Here is a tiny trained network, its code and every weight. The questions are about switching its units off for an input and a class, where a switched-off unit gives its printed mean instead of its output.

import numpy as np


def w(rows, s, z=0):
    codes = np.array(rows[::2]) - 128.0
    scale = np.full(codes.shape[1], s)
    scale[-1] = z or s
    return codes * scale


def f(y):
    return np.maximum(y, 0)


def log_softmax(a):
    a = a - a.max(-1, keepdims=True)
    return a - np.log(np.exp(a).sum(-1, keepdims=True))


def net(x, mask):
    res = np.array(x, float).reshape(1, 7) / 4 @ E
    y = f(res @ A[0][:, :-1].T + A[0][:, -1])
    res = res + np.where(mask, y, B[0][:, -1]) @ B[0][:, :-1]
    return log_softmax(res[-1] @ U[:, :-1].T + U[:, -1])


A, B = {}, {}
E = w([
[128,125,128,134,116,131],'x0',
[52,110,94,138,68,46],'x1',
[94,188,34,58,79,177],'x2',
[137,187,233,84,41,104],'x3',
[107,106,143,127,119,141],'x4',
[119,126,131,124,134,131],'x5',
[122,174,134,74,254,99],'x6',
],0.0081)
A[0] = w([
[123,171,199,92,125,80,129],'neuron 0',
[66,128,103,100,127,17,88],'neuron 1',
[116,127,87,140,182,158,131],'neuron 2',
[66,58,102,122,84,115,71],'neuron 3',
[109,198,202,80,142,114,132],'neuron 4',
[172,135,169,116,104,109,56],'neuron 5',
[104,177,88,139,104,248,68],'neuron 6',
[117,147,141,188,55,179,190],'neuron 7',
[104,90,103,155,149,134,32],'neuron 8',
[94,120,141,171,138,137,160],'neuron 9',
[164,138,139,95,79,122,121],'neuron 10',
[155,109,170,109,147,207,67],'neuron 11',
[174,136,142,224,124,69,55],'neuron 12',
[164,122,155,129,142,90,81],'neuron 13',
[171,174,134,142,157,210,71],'neuron 14',
[120,136,94,103,142,27,112],'neuron 15',
[159,54,186,207,157,92,49],'neuron 16',
[138,108,116,161,97,137,196],'neuron 17',
[82,184,78,73,103,176,78],'neuron 18',
[122,84,123,160,1,88,80],'neuron 19',
[86,160,200,116,93,140,102],'neuron 20',
[50,112,126,187,132,31,1],'neuron 21',
[77,160,116,141,117,130,217],'neuron 22',
[68,58,120,153,189,190,42],'neuron 23',
[124,154,53,105,93,162,190],'neuron 24',
[146,75,88,167,120,123,109],'neuron 25',
[109,73,100,160,180,124,123],'neuron 26',
[186,143,156,112,191,186,123],'neuron 27',
],0.011,0.0015)
B[0] = w([
[73,152,77,214,88,173,214],'neuron 0',
[208,32,65,82,89,169,209],'neuron 1',
[53,183,46,145,156,144,202],'neuron 2',
[138,85,145,117,116,178,190],'neuron 3',
[128,186,68,156,151,181,220],'neuron 4',
[34,125,91,141,84,146,177],'neuron 5',
[97,133,193,76,102,71,223],'neuron 6',
[175,170,185,211,167,213,217],'neuron 7',
[107,153,73,125,109,91,166],'neuron 8',
[166,125,185,142,69,116,155],'neuron 9',
[126,179,128,170,91,147,184],'neuron 10',
[237,89,99,92,30,138,188],'neuron 11',
[82,140,253,88,163,105,190],'neuron 12',
[74,165,177,114,138,130,167],'neuron 13',
[178,91,121,94,12,137,208],'neuron 14',
[220,52,49,102,134,204,186],'neuron 15',
[107,184,220,29,120,46,226],'neuron 16',
[148,130,141,212,206,183,173],'neuron 17',
[83,140,246,64,209,66,228],'neuron 18',
[107,76,120,113,154,203,255],'neuron 19',
[88,228,40,167,128,145,204],'neuron 20',
[120,72,86,65,66,154,207],'neuron 21',
[188,42,192,143,138,49,169],'neuron 22',
[84,162,72,109,87,152,200],'neuron 23',
[167,179,254,139,172,34,220],'neuron 24',
[81,183,103,142,164,183,176],'neuron 25',
[80,207,35,153,146,75,200],'neuron 26',
[212,50,83,102,115,126,227],'neuron 27',
],0.0052,0.0082)
U = w([
[228,27,127,45,61,127,32],'0',
[91,135,248,74,172,1,40],'1',
[79,201,81,210,160,129,29],'2',
[160,103,151,139,195,155,227],'3',
[146,111,146,139,138,79,254],'4',
],0.0094,0.0045)

Each question gives the input, the list of numbers given to net, and the class t.
The units are the neurons (one row each of A and B). Each row of codes is followed by its name. A weight is (code - 128) times the scale printed after its matrix; where a second scale follows, it is the last column's (A, B and U).
mask holds one flag per neuron, in row order. A switched-off neuron (its flag False) gives its mean, the last column of its row in B, instead of its output. The means were averaged over made-up inputs and are rounded, as every weight is.
A unit's drop is (log p(t) with every unit on - log p(t) with that unit switched off) / (log p(t) with every unit on - log p(t) with every unit switched off).
The circuit of an input: a set's keep is (log p(t) with only the set's units on - log p(t) with every unit switched off) / (log p(t) with every unit on - log p(t) with every unit switched off). Starting from the 12 units with the biggest drops (on a tie, the unit counted first), units are removed one at a time, each time the one whose removal leaves the highest keep (on an exact tie, the one counted first), for as long as the keep stays at least 0.8.
circuit, biggest first: the units of the circuit, biggest drop first
unit that matters most: the unit with the biggest drop
k most important neurons: the k neurons with the biggest drops, biggest first
drop when u is switched off: that unit's drop, to one decimal
input [-6,-3,7,8,-1,-5,6], class 2: unit that matters most -> neuron 4
input [-2,-7,-5,1,3,4,1], class 0: circuit, biggest first -> neuron 11; neuron 27
input [-5,5,0,-2,-6,-4,1], class 0: circuit, biggest first -> neuron 1; neuron 15
input [-2,-7,-4,-5,-6,-4,3], class 0: circuit, biggest first -> neuron 27; neuron 14
input [5,4,0,-5,4,1,-6], class 3: circuit, biggest first -> neuron 19; neuron 17; neuron 7
input [-7,-6,6,-6,1,-4,1], class 0: 2 most important neurons -> neuron 14; neuron 27
input [2,0,3,5,-1,2,-2], class 2: circuit, biggest first -> neuron 20; neuron 16; neuron 27
input [-1,4,-4,7,4,-6,3], class 2: circuit, biggest first -> neuron 0; neuron 20
input [4,-3,-5,0,-5,-7,-8], class 3: circuit, biggest first -> neuron 7; neuron 17
input [-3,7,-5,2,2,2,-2], class 0: circuit, biggest first -> neuron 21; neuron 1
input [-4,-5,-7,8,1,2,7], class 2: 2 most important neurons -> neuron 0; neuron 4
input [-7,2,4,5,-2,3,-8], class 3: 2 most important neurons -> neuron 19; neuron 7
input [-5,-2,7,-7,-2,-7,6], class 1: circuit, biggest first -> neuron 18; neuron 24
input [7,-2,-7,-7,4,-7,-3], class 1: unit that matters most -> neuron 16
input [8,-5,-4,1,-2,-5,-1], class 0: 2 most important neurons -> neuron 11; neuron 18
input [0,-7,-1,-8,2,-3,-3], class 2: 3 most important neurons -> neuron 26; neuron 2; neuron 25
input [3,6,7,-4,-8,-6,-8], class 3: 3 most important neurons -> neuron 19; neuron 7; neuron 17
input [5,-7,3,8,-6,1,4], class 2: 4 most important neurons -> neuron 4; neuron 0; neuron 20; neuron 1
input [-8,8,7,-5,2,3,4], class 0: 2 most important neurons -> neuron 1; neuron 15
input [7,-8,-1,7,0,-4,4], class 0: circuit, biggest first -> neuron 11
input [-3,-1,2,-2,-6,-2,-2], class 1: drop when neuron 26 is switched off -> 0.0
input [-4,1,-4,7,3,4,3], class 2: drop when neuron 20 is switched off -> 0.1
input [-6,-4,8,-8,5,-8,4], class 1: drop when neuron 18 is switched off -> 0.3
